Here is a tiny trained network, its code and every weight. The questions are about switching its units off for an input and a class, where a switched-off unit gives its printed mean instead of its output.

import numpy as np


def w(rows, s, z=0):
    codes = np.array(rows[::2]) - 128.0
    scale = np.full(codes.shape[1], s)
    scale[-1] = z or s
    return codes * scale


def f(y):
    return np.maximum(y, 0)


def log_softmax(a):
    a = a - a.max(-1, keepdims=True)
    return a - np.log(np.exp(a).sum(-1, keepdims=True))


def net(x, mask):
    res = np.array(x, float).reshape(1, 5) / 4 @ E
    y = f(res @ A[0][:, :-1].T + A[0][:, -1])
    res = res + np.where(mask, y, B[0][:, -1]) @ B[0][:, :-1]
    return log_softmax(res[-1] @ U[:, :-1].T + U[:, -1])


A, B = {}, {}
E = w([
[139,177,214,190,45,40,155,116,55,96,172],'x0',
[130,146,115,118,126,141,138,122,125,125,130],'x1',
[126,128,115,124,124,135,138,123,123,126,135],'x2',
[98,171,77,244,151,128,47,111,165,93,217],'x3',
[124,131,191,124,255,144,198,143,138,175,204],'x4',
],0.012)
A[0] = w([
[144,101,75,111,117,172,116,139,247,124,103,154],'N0',
[116,87,110,83,165,158,195,176,147,204,103,135],'N1',
[154,139,134,88,133,127,169,201,162,118,115,144],'N2',
[184,104,176,90,79,129,171,130,71,124,57,50],'N3',
[94,135,172,119,176,115,175,148,144,157,219,75],'N4',
[123,183,117,222,73,95,70,90,87,60,168,95],'N5',
[111,117,108,112,90,145,100,134,122,86,92,138],'N6',
[138,161,192,168,215,127,200,115,148,163,199,143],'N7',
[185,64,145,88,156,175,162,148,163,161,105,133],'N8',
[136,99,99,102,91,183,71,153,79,121,64,55],'N9',
[96,122,87,143,145,139,126,184,142,115,186,65],'N10',
[112,103,126,101,178,136,177,133,90,184,112,121],'N11',
[162,140,187,136,103,81,181,123,56,98,171,177],'N12',
[107,116,114,104,176,137,167,157,142,195,66,129],'N13',
[121,94,69,150,136,184,80,148,196,136,96,57],'N14',
[143,128,118,143,78,108,107,149,145,166,155,98],'N15',
[168,95,107,76,116,106,65,69,125,130,77,83],'N16',
[150,102,155,92,161,163,161,140,130,185,115,125],'N17',
[112,90,54,114,150,190,57,149,178,123,107,124],'N18',
[146,107,166,108,103,142,168,112,115,124,77,164],'N19',
[187,114,142,64,80,79,193,174,106,160,65,130],'N20',
[107,85,78,121,147,124,74,100,184,110,124,61],'N21',
[101,151,125,158,186,143,129,150,147,86,119,48],'N22',
[82,125,120,161,182,142,90,75,137,136,151,36],'N23',
[133,180,99,174,56,90,99,132,122,78,116,113],'N24',
[139,99,169,97,68,122,168,116,76,170,65,68],'N25',
[154,98,147,110,129,132,168,123,51,129,50,175],'N26',
[162,172,204,148,112,72,202,139,60,115,158,4],'N27',
[141,152,171,169,179,129,161,134,127,196,208,20],'N28',
[94,161,169,138,157,138,125,128,99,141,191,25],'N29',
[120,107,183,121,203,172,181,169,116,200,189,152],'N30',
[121,143,139,154,153,161,105,131,140,175,196,98],'N31',
[97,148,108,141,172,150,70,131,162,89,209,43],'N32',
],0.011,0.015)
B[0] = w([
[101,124,84,136,158,111,145,164,77,167,95,217],'N0',
[176,154,170,77,100,113,137,75,151,125,145,211],'N1',
[135,142,178,103,109,130,101,102,156,130,133,168],'N2',
[100,190,98,170,168,180,127,135,83,57,137,187],'N3',
[58,157,86,180,164,182,91,169,82,151,90,195],'N4',
[144,153,201,128,102,158,175,96,164,64,149,237],'N5',
[139,95,105,150,157,114,112,161,93,147,123,178],'N6',
[132,98,74,99,104,119,103,184,110,171,82,252],'N7',
[149,120,149,101,94,131,110,71,162,124,164,198],'N8',
[152,56,92,63,113,91,106,133,125,168,99,164],'N9',
[138,111,90,96,111,109,100,114,104,139,105,155],'N10',
[139,107,169,108,122,113,151,87,163,112,137,181],'N11',
[97,174,128,157,142,169,171,160,91,97,133,244],'N12',
[167,100,153,105,97,120,151,88,153,147,152,190],'N13',
[107,173,120,212,149,150,138,170,90,78,147,185],'N14',
[128,113,140,141,130,146,157,131,159,117,141,143],'N15',
[134,91,93,93,126,79,111,156,108,161,128,162],'N16',
[133,111,181,102,110,98,158,66,171,109,159,187],'N17',
[91,145,89,164,133,154,90,188,85,138,96,224],'N18',
[120,103,103,117,159,99,109,136,116,167,121,192],'N19',
[97,147,49,167,150,157,116,190,79,143,114,217],'N20',
[105,159,123,168,125,146,157,158,113,85,139,168],'N21',
[159,102,125,98,95,100,120,107,119,161,92,144],'N22',
[144,66,122,80,115,82,100,117,133,190,107,157],'N23',
[140,157,172,126,113,128,187,102,160,76,146,207],'N24',
[80,162,108,200,141,160,137,173,104,80,117,185],'N25',
[143,106,93,93,138,116,100,152,116,176,103,210],'N26',
[166,11,33,34,130,43,47,158,141,250,94,191],'N27',
[83,204,115,203,166,181,115,165,78,50,128,180],'N28',
[82,208,132,190,142,156,185,165,104,42,135,152],'N29',
[176,85,165,86,99,92,133,121,159,122,163,244],'N30',
[120,115,107,124,142,126,102,163,113,127,92,178],'N31',
[149,76,97,90,128,78,112,177,102,169,100,183],'N32',
],0.011,0.018)
U = w([
[145,40,81,75,135,119,102,166,106,254,79,76],'0',
[101,167,102,236,161,171,139,174,73,90,103,254],'1',
[173,105,225,98,82,143,190,30,234,103,194,52],'2',
],0.0087,0.0034)

Each question gives the input, the list of numbers given to net, and the class t.
The units are the neurons (one row each of A and B). Each row of codes is followed by its name. A weight is (code - 128) times the scale printed after its matrix; where a second scale follows, it is the last column's (A, B and U).
mask holds one flag per neuron, in row order. A switched-off neuron (its flag False) gives its mean, the last column of its row in B, instead of its output. The means were averaged over made-up inputs and are rounded, as every weight is.
A unit's drop is (log p(t) with every unit on - log p(t) with that unit switched off) / (log p(t) with every unit on - log p(t) with every unit switched off).
unit that matters most: the unit with the biggest drop
top k neurons: the k neurons with the biggest drops, biggest first
drop when u is switched off: that unit's drop, to one decimal
input [7,2,4,-1,4], class 0: top 2 neurons	N27, N7
input [1,8,3,-8,0], class 1: unit that matters most	N3
input [-1,-2,8,1,-7], class 1: top 4 neurons	N27, N7, N30, N24
input [4,5,-7,-8,-8], class 1: top 2 neurons	N3, N25
input [1,6,2,-1,-6], class 1: top 3 neurons	N27, N7, N30
input [0,-7,2,7,6], class 0: top 2 neurons	N7, N32
input [-8,5,-2,3,0], class 1: top 3 neurons	N14, N27, N21
input [1,2,-3,-5,-3], class 1: top 4 neurons	N3, N27, N25, N7
input [5,-1,-5,0,1], class 0: top 4 neurons	N27, N28, N3, N14
input [-2,-1,3,8,1], class 0: top 4 neurons	N32, N23, N12, N3
input [8,7,-2,1,-8], class 2: top 2 neurons	N5, N24
input [2,-3,4,-7,-3], class 1: top 2 neurons	N3, N25
input [7,3,1,-2,2], class 0: top 2 neurons	N27, N14
input [4,3,-7,-7,-7], class 1: top 2 neurons	N3, N25
input [1,-1,-3,1,-4], class 2: drop when N20 is switched off	0.2
input [6,8,4,-2,6], class 0: drop when N27 is switched off	7.1
